Below is a small trained network, with its code and all its weights. Each question gives an input and a class and asks what happens when units are switched off, that is, made to give their printed mean instead of their output.

import numpy as np


def w(rows, s, z=0):
    codes = np.array(rows[::2]) - 128.0
    scale = np.full(codes.shape[1], s)
    scale[-1] = z or s
    return codes * scale


def norm(h):
    return h / np.sqrt((h * h).mean(-1, keepdims=True) + 1e-5)


def f(y):
    return y / 2 * (1 + np.tanh(0.7978845608 * (y + 0.044715 * y**3)))


def log_softmax(a):
    a = a - a.max(-1, keepdims=True)
    return a - np.log(np.exp(a).sum(-1, keepdims=True))


def net(x, mask):
    res = np.array(x, float).reshape(1, 5) / 4 @ E
    u = 0
    for l in range(2):
        y = f(norm(res) @ A[l][:, :-1].T + A[l][:, -1])
        res = res + np.where(mask[u : u + 7], y, B[l][:, -1]) @ B[l][:, :-1]
        u += 7
    return log_softmax(norm(res)[-1] @ U[:, :-1].T + U[:, -1])


A, B = {}, {}
E = w([
[15,53,27,189],'x0',
[206,72,121,183],'x1',
[158,88,63,22],'x2',
[129,129,129,129],'x3',
[167,254,18,162],'x4',
],0.0039)
A[0] = w([
[61,93,39,163,66],'L0N0',
[253,52,61,203,19],'L0N1',
[2,224,110,35,76],'L0N2',
[99,160,135,221,59],'L0N3',
[173,90,40,71,53],'L0N4',
[152,221,22,148,2],'L0N5',
[145,91,51,32,58],'L0N6',
],0.0093,0.0038)
B[0] = w([
[178,158,35,76,251],'L0N0',
[230,26,219,191,217],'L0N1',
[254,30,197,232,231],'L0N2',
[89,167,174,202,168],'L0N3',
[105,181,152,226,192],'L0N4',
[49,55,184,27,226],'L0N5',
[49,201,186,169,210],'L0N6',
],0.015,0.0032)
A[1] = w([
[166,145,112,73,28],'L1N0',
[64,212,159,190,6],'L1N1',
[34,39,156,34,91],'L1N2',
[227,250,135,46,90],'L1N3',
[59,167,180,205,75],'L1N4',
[132,139,20,139,151],'L1N5',
[168,189,73,95,77],'L1N6',
],0.012,0.0015)
B[1] = w([
[147,160,93,163,130],'L1N0',
[117,214,165,195,217],'L1N1',
[21,86,82,36,253],'L1N2',
[223,158,1,114,197],'L1N3',
[93,201,100,94,250],'L1N4',
[191,190,60,78,182],'L1N5',
[223,121,107,93,143],'L1N6',
],0.015,0.0044)
U = w([
[175,30,219,205,187],'0',
[25,87,114,66,249],'1',
[219,177,31,115,69],'2',
[60,255,179,212,24],'3',
],0.01,0.0018)

Each question gives the input, the list of numbers given to net, and the class t.
The units are the neurons (one row each of A and B). Each row of codes is followed by its name. A weight is (code - 128) times the scale printed after its matrix; where a second scale follows, it is the last column's (A, B and U).
mask holds one flag per neuron, layer by layer. A switched-off neuron (its flag False) gives its mean, the last column of its row in B, instead of its output. The means were averaged over made-up inputs and are rounded, as every weight is.
A unit's drop is (log p(t) with every unit on - log p(t) with that unit switched off) / (log p(t) with every unit on - log p(t) with every unit switched off).
The circuit of an input: a set's keep is (log p(t) with only the set's units on - log p(t) with every unit switched off) / (log p(t) with every unit on - log p(t) with every unit switched off). Starting from the 12 units with the biggest drops (on a tie, the unit counted first), units are removed one at a time, each time the one whose removal leaves the highest keep (on an exact tie, the one counted first), for as long as the keep stays at least 0.8.
circuit, biggest first: the units of the circuit, biggest drop first
k most important neurons: the k neurons with the biggest drops, biggest first
k most important neurons of layer l: the k neurons of layer l with the biggest drops, biggest first
input [-1,-2,3,8,3], class 1: circuit, biggest first => [L0N5]
input [-2,-4,-4,1,-4], class 0: circuit, biggest first => [L0N6; L1N2]
input [1,-2,-6,-6,6], class 1: 3 most important neurons of layer 0 => [L0N5; L0N4; L0N6]
input [7,4,-5,-1,-5], class 2: 3 most important neurons of layer 0 => [L0N5; L0N0; L0N2]
input [-7,-6,-6,4,-4], class 2: 3 most important neurons => [L0N5; L0N1; L0N6]
input [6,4,8,-8,-7], class 3: 3 most important neurons => [L0N6; L0N4; L0N5]
input [-2,0,-3,-3,-5], class 1: 2 most important neurons of layer 0 => [L0N0; L0N2]
input [7,-5,5,5,-5], class 2: circuit, biggest first => [L0N0; L0N5]
input [8,-8,-4,-5,-1], class 0: 2 most important neurons of layer 0 => [L0N2; L0N3]
input [8,-7,-4,7,5], class 2: 2 most important neurons => [L0N0; L0N1]
input [-2,4,5,4,3], class 3: 2 most important neurons of layer 0 => [L0N4; L0N6]
input [8,-5,8,-8,-2], class 2: 3 most important neurons of layer 0 => [L0N0; L0N3; L0N1]
input [-3,-4,-4,-7,5], class 1: 2 most important neurons => [L0N5; L0N1]
input [3,-6,8,-1,-1], class 3: circuit, biggest first => [L0N6]
input [4,7,7,-6,-4], class 0: 2 most important neurons of layer 0 => [L0N1; L0N3]
input [8,4,-6,8,-7], class 2: 3 most important neurons of layer 0 => [L0N5; L0N0; L0N1]
input [-4,6,-6,1,3], class 0: 3 most important neurons => [L0N1; L0N6; L0N4]
input [-4,-1,6,8,-1], class 3: 2 most important neurons of layer 0 => [L0N6; L0N0]
input [-6,-1,-6,-5,7], class 1: 4 most important neurons of layer 0 => [L0N5; L0N0; L0N4; L0N6]
input [-3,6,-6,-3,4], class 0: most important neuron of layer 0 => [L0N1]
input [-2,4,-4,1,6], class 1: 2 most important neurons => [L0N5; L0N2]
input [2,-7,-4,-5,-7], class 0: 3 most important neurons => [L0N2; L0N5; L0N6]
input [-1,4,-1,-3,5], class 1: 3 most important neurons => [L0N5; L1N2; L0N2]
input [5,8,8,-4,-2], class 0: 3 most important neurons of layer 0 => [L0N1; L0N3; L0N0]
input [0,-5,-3,0,6], class 1: 2 most important neurons of layer 0 => [L0N5; L0N1]
input [-1,5,6,8,-3], class 3: 4 most important neurons => [L0N6; L0N4; L0N2; L1N4]
